Below are the code and all the weights of a small trained network. Each question names an input and a target symbol and asks about switching units off, where a switched-off unit gives its printed mean instead of its output.

import numpy as np


def w(rows, s, z=0):
    codes = np.array(rows[::2]) - 128.0
    scale = np.full(codes.shape[1], s)
    scale[-1] = z or s
    return codes * scale


def norm(h):
    return h / np.sqrt((h * h).mean(-1, keepdims=True) + 1e-5)


def f(y):
    return y / 2 * (1 + np.tanh(0.7978845608 * (y + 0.044715 * y**3)))


def softmax(a):
    e = np.exp(a - a.max(-1, keepdims=True))
    return e / e.sum(-1, keepdims=True)


def log_softmax(a):
    a = a - a.max(-1, keepdims=True)
    return a - np.log(np.exp(a).sum(-1, keepdims=True))


def net(x, mask):
    ids = ['ΔΘζημσψ'.index(c) for c in x.split()]
    T = len(ids)
    res = E[ids] + P[:T]
    r = norm(res)
    for j in range(2):
        rows = slice(3 * j, 3 * j + 3)
        q, k, v = (r @ M[0][rows].T for M in (Q, K, V))
        z = softmax(np.where(np.tri(T) > 0, q @ k.T / 3**0.5, -1e9)) @ v
        o = O[0][rows]
        res = res + np.where(mask[j], z, o[:, -1]) @ o[:, :-1]
    y = f(norm(res) @ A[0][:, :-1].T + A[0][:, -1])
    res = res + np.where(mask[2:26], y, B[0][:, -1]) @ B[0][:, :-1]
    return log_softmax(norm(res)[-1] @ U[:, :-1].T + U[:, -1])


Q, K, V, O, A, B = {}, {}, {}, {}, {}, {}
E = w([
[99,149,235,126],'Δ',
[2,75,128,17],'Θ',
[133,134,123,143],'ζ',
[125,122,116,140],'η',
[146,128,141,145],'μ',
[84,137,144,132],'σ',
[85,171,158,145],'ψ',
],0.0039)
P = w([
[124,95,64,202],'0',
[160,156,89,83],'1',
[189,185,125,4],'2',
[146,152,106,88],'3',
[65,169,166,199],'4',
[74,68,181,105],'5',
[56,184,175,218],'6',
],0.0018)
Q[0] = w([
[181,176,52,182],'H0',
[155,144,106,214],'H0',
[44,2,195,232],'H0',
[115,187,171,56],'H1',
[121,145,85,116],'H1',
[124,113,134,57],'H1',
],0.0082)
K[0] = w([
[135,134,65,254],'H0',
[156,166,72,168],'H0',
[175,210,128,50],'H0',
[204,162,111,110],'H1',
[127,113,104,115],'H1',
[158,128,140,71],'H1',
],0.0087)
V[0] = w([
[164,202,184,177],'H0',
[192,127,71,179],'H0',
[116,255,79,161],'H0',
[182,150,116,81],'H1',
[181,153,121,151],'H1',
[108,184,134,135],'H1',
],0.0054)
O[0] = w([
[252,93,42,137,1],'H0',
[148,67,151,42,5],'H0',
[127,1,91,164,180],'H0',
[116,93,117,203,120],'H1',
[92,145,162,197,80],'H1',
[85,117,128,95,178],'H1',
],0.0044,0.0015)
A[0] = w([
[171,87,134,43,139],'N0',
[133,227,159,116,59],'N1',
[250,67,114,139,26],'N2',
[158,152,40,85,114],'N3',
[173,142,169,176,120],'N4',
[57,117,65,118,90],'N5',
[126,134,40,66,155],'N6',
[77,104,228,36,127],'N7',
[78,133,67,104,94],'N8',
[70,217,151,111,78],'N9',
[254,86,93,148,108],'N10',
[72,162,141,98,71],'N11',
[123,130,142,175,129],'N12',
[161,140,49,201,4],'N13',
[145,182,75,151,134],'N14',
[161,248,173,107,36],'N15',
[46,149,66,68,52],'N16',
[50,156,146,253,117],'N17',
[137,125,120,135,92],'N18',
[128,128,126,132,121],'N19',
[124,124,155,58,94],'N20',
[103,117,98,159,84],'N21',
[200,64,59,112,100],'N22',
[101,163,137,141,113],'N23',
],0.0044,0.0026)
B[0] = w([
[111,155,184,167,147],'N0',
[85,48,100,101,116],'N1',
[108,159,56,69,125],'N2',
[148,153,151,207,96],'N3',
[153,130,162,98,106],'N4',
[180,168,170,128,175],'N5',
[156,167,190,178,146],'N6',
[124,123,46,234,254],'N7',
[167,166,138,130,148],'N8',
[46,87,37,119,193],'N9',
[122,223,79,79,140],'N10',
[117,134,42,128,161],'N11',
[137,143,163,132,141],'N12',
[103,130,28,173,81],'N13',
[132,82,137,180,107],'N14',
[70,3,99,83,104],'N15',
[202,170,74,96,168],'N16',
[95,220,205,183,254],'N17',
[129,117,106,119,102],'N18',
[128,129,127,128,124],'N19',
[125,112,131,182,130],'N20',
[127,131,162,155,125],'N21',
[48,152,131,97,146],'N22',
[83,125,132,125,146],'N23',
],0.003,0.0021)
U = w([
[189,185,84,171,10],'Δ',
[8,176,119,121,248],'Θ',
[127,38,148,51,33],'ζ',
[136,55,165,195,156],'η',
[175,181,124,29,38],'μ',
[153,174,193,154,111],'σ',
[149,101,24,154,93],'ψ',
],0.012,0.0014)

Each question gives the input, a string of symbols that net reads in full, and the target symbol t.
The units are the heads (3 rows each of Q, K, V and O) and the neurons (one row each of A and B). Each row of codes is followed by its name. A weight is (code - 128) times the scale printed after its matrix; where a second scale follows, it is the last column's (O, A, B and U).
mask holds one flag per unit, heads first, then neurons. A switched-off unit (its flag False) gives its mean, the last column of its rows in O or B, instead of its output. The means were averaged over made-up inputs and are rounded, as every weight is.
A unit's drop is (log p(t) with every unit on - log p(t) with that unit switched off) / (log p(t) with every unit on - log p(t) with every unit switched off).
The circuit of an input: a set's keep is (log p(t) with only the set's units on - log p(t) with every unit switched off) / (log p(t) with every unit on - log p(t) with every unit switched off). Starting from the 12 units with the biggest drops (on a tie, the unit counted first), units are removed one at a time, each time the one whose removal leaves the highest keep (on an exact tie, the one counted first), for as long as the keep stays at least 0.8.
circuit, biggest first: the units of the circuit, biggest drop first
k most important neurons: the k neurons with the biggest drops, biggest first
heads that matter: for each layer, one digit per head in row order, 1 if its drop is at least 0.15 and else 0, layers parted by /
input ζ η μ η μ η, target μ: 4 most important neurons	N10; N7; N9; N17
input Δ μ ψ, target Δ: circuit, biggest first	H0
input μ ψ η μ η η μ, target μ: heads that matter	11
input η ψ ψ, target ψ: 2 most important neurons	N7; N17
input σ μ Δ μ σ, target σ: circuit, biggest first	H0; N9; N7
input μ η μ ζ η, target η: 2 most important neurons	N9; N16
input σ η Δ, target ζ: circuit, biggest first	N15; H0; N1
input σ Δ ψ Θ ψ ζ, target ψ: heads that matter	00
input ψ ζ μ, target ψ: heads that matter	11
input σ Θ η μ Θ Θ ζ, target μ: circuit, biggest first	H0; H1; N7
input Θ Θ ψ σ Θ η, target ψ: heads that matter	11
input μ μ Θ η, target μ: circuit, biggest first	H0; N10
input η σ Δ Δ Δ η, target Δ: heads that matter	10
input Θ Θ σ Θ Θ ζ, target σ: heads that matter	11
input ψ Θ ζ Δ μ Θ ζ, target Δ: most important neuron	N13
input σ μ η, target σ: heads that matter	00
input μ Θ μ Θ Δ ζ, target μ: heads that matter	10
input η Θ μ Δ Θ μ, target μ: heads that matter	10
input ψ ζ ζ σ Θ ζ, target ζ: heads that matter	10
input Δ η μ ζ Δ η Δ, target η: heads that matter	10
input η μ ζ Θ μ μ, target ζ: heads that matter	10
input σ ψ η ζ μ Δ ζ, target ζ: heads that matter	11
input μ μ σ, target σ: 3 most important neurons	N9; N1; N15
input Δ Θ Θ η, target Δ: most important neuron	N3
input σ Δ ζ, target σ: 2 most important neurons	N9; N7
